Below are the code and all the weights of a small trained network. Each question names an input and a class and asks about switching units off, where a switched-off unit gives its printed mean instead of its output.

import numpy as np


def w(rows, s, z=0):
    codes = np.array(rows[::2]) - 128.0
    scale = np.full(codes.shape[1], s)
    scale[-1] = z or s
    return codes * scale


def norm(h):
    return h / np.sqrt((h * h).mean(-1, keepdims=True) + 1e-5)


def f(y):
    return y / 2 * (1 + np.tanh(0.7978845608 * (y + 0.044715 * y**3)))


def log_softmax(a):
    a = a - a.max(-1, keepdims=True)
    return a - np.log(np.exp(a).sum(-1, keepdims=True))


def net(x, mask):
    res = np.array(x, float).reshape(1, 2) / 4 @ E
    u = 0
    for l in range(4):
        y = f(norm(res) @ A[l][:, :-1].T + A[l][:, -1])
        res = res + np.where(mask[u : u + 3], y, B[l][:, -1]) @ B[l][:, :-1]
        u += 3
    return log_softmax(norm(res)[-1] @ U[:, :-1].T + U[:, -1])


A, B = {}, {}
E = w([
[61,177,230,158,94,173,111,169,201,234,225],'x0',
[211,109,91,233,46,162,253,77,255,10,140],'x1',
],0.0089)
A[0] = w([
[14,172,176,177,32,203,79,165,146,124,192,205],'L0N0',
[189,99,104,192,55,173,138,208,211,183,253,27],'L0N1',
[98,150,98,175,140,181,118,127,97,231,223,2],'L0N2',
],0.0065,0.0013)
B[0] = w([
[95,94,136,177,126,115,193,193,103,84,145,255],'L0N0',
[206,177,128,123,91,179,161,101,130,135,188,246],'L0N1',
[105,40,77,196,245,97,182,194,174,135,42,193],'L0N2',
],0.011,0.0079)
A[1] = w([
[149,65,158,189,169,90,113,191,91,204,95,121],'L1N0',
[161,116,106,169,134,125,142,46,111,85,4,77],'L1N1',
[149,211,119,122,156,132,2,77,100,205,115,4],'L1N2',
],0.0074,0.0028)
B[1] = w([
[146,155,73,101,120,154,64,110,157,84,162,254],'L1N0',
[109,76,156,88,193,150,144,250,67,117,152,253],'L1N1',
[182,155,118,125,121,135,109,118,139,211,179,177],'L1N2',
],0.013,0.0053)
A[2] = w([
[122,109,118,190,176,148,166,126,216,105,232,249],'L2N0',
[165,177,54,70,117,143,2,61,116,114,174,52],'L2N1',
[141,196,217,199,92,91,157,43,157,136,176,106],'L2N2',
],0.0082,0.0015)
B[2] = w([
[185,72,119,53,254,153,41,99,190,152,74,245],'L2N0',
[244,191,197,165,107,30,190,139,225,137,92,177],'L2N1',
[161,35,250,236,84,150,90,140,84,183,76,173],'L2N2',
],0.0096,0.012)
A[3] = w([
[156,122,140,131,167,31,138,151,180,202,161,95],'L3N0',
[201,119,135,175,141,84,227,235,152,145,2,245],'L3N1',
[137,103,51,127,190,164,149,237,144,48,114,212],'L3N2',
],0.0066,0.0011)
B[3] = w([
[169,77,4,64,61,139,131,167,174,130,116,176],'L3N0',
[90,199,188,92,65,79,190,165,120,116,74,237],'L3N1',
[58,168,119,147,73,115,65,40,48,151,188,250],'L3N2',
],0.012,0.011)
U = w([
[93,123,168,193,99,127,116,134,118,134,7,48],'0',
[93,172,134,183,105,121,167,91,153,157,129,2],'1',
[185,184,102,83,102,80,130,176,169,156,77,163],'2',
[212,92,201,161,139,198,164,133,181,142,109,128],'3',
[99,114,69,123,180,160,61,147,175,143,122,180],'4',
[141,141,139,101,126,188,116,29,124,98,121,80],'5',
[105,150,146,117,93,105,154,136,18,90,134,155],'6',
],0.016,0.0055)

Each question gives the input, the list of numbers given to net, and the class t.
The units are the neurons (one row each of A and B). Each row of codes is followed by its name. A weight is (code - 128) times the scale printed after its matrix; where a second scale follows, it is the last column's (A, B and U).
mask holds one flag per neuron, layer by layer. A switched-off neuron (its flag False) gives its mean, the last column of its row in B, instead of its output. The means were averaged over made-up inputs and are rounded, as every weight is.
A unit's drop is (log p(t) with every unit on - log p(t) with that unit switched off) / (log p(t) with every unit on - log p(t) with every unit switched off).
The circuit of an input: a set's keep is (log p(t) with only the set's units on - log p(t) with every unit switched off) / (log p(t) with every unit on - log p(t) with every unit switched off). Starting from all 12 units, units are removed one at a time, each time the one whose removal leaves the highest keep (on an exact tie, the one counted first), for as long as the keep stays at least 0.8.
circuit, biggest first: the units of the circuit, biggest drop first
most important unit: the unit with the biggest drop
k most important neurons: the k neurons with the biggest drops, biggest first
top k neurons in layer l: the k neurons of layer l with the biggest drops, biggest first
drop of u: that unit's drop, to one decimal
input [7,0], class 4: most important neuron	[L0N2]
input [-6,-5], class 2: circuit, biggest first	[L0N0, L2N1]
input [-7,-6], class 2: circuit, biggest first	[L0N0, L2N1]
input [-2,4], class 6: 2 most important neurons	[L1N1, L0N1]
input [5,0], class 4: 2 most important neurons	[L0N2, L2N0]
input [-6,-6], class 2: 2 most important neurons	[L2N1, L0N0]
input [1,1], class 3: 2 most important neurons	[L0N1, L1N1]
input [1,0], class 4: top 2 neurons in layer 1	[L1N1, L1N0]
input [-1,4], class 5: 3 most important neurons	[L2N1, L0N0, L1N2]
input [7,-1], class 4: 2 most important neurons	[L0N2, L2N0]
input [5,-1], class 4: 2 most important neurons	[L2N0, L0N2]
input [-2,-8], class 2: drop of L2N1	0.4
input [0,-8], class 2: drop of L2N1	0.8
input [-2,-7], class 2: most important unit	L2N1
input [-5,-6], class 2: drop of L2N1	0.2
input [-3,-8], class 2: drop of L2N1	0.3
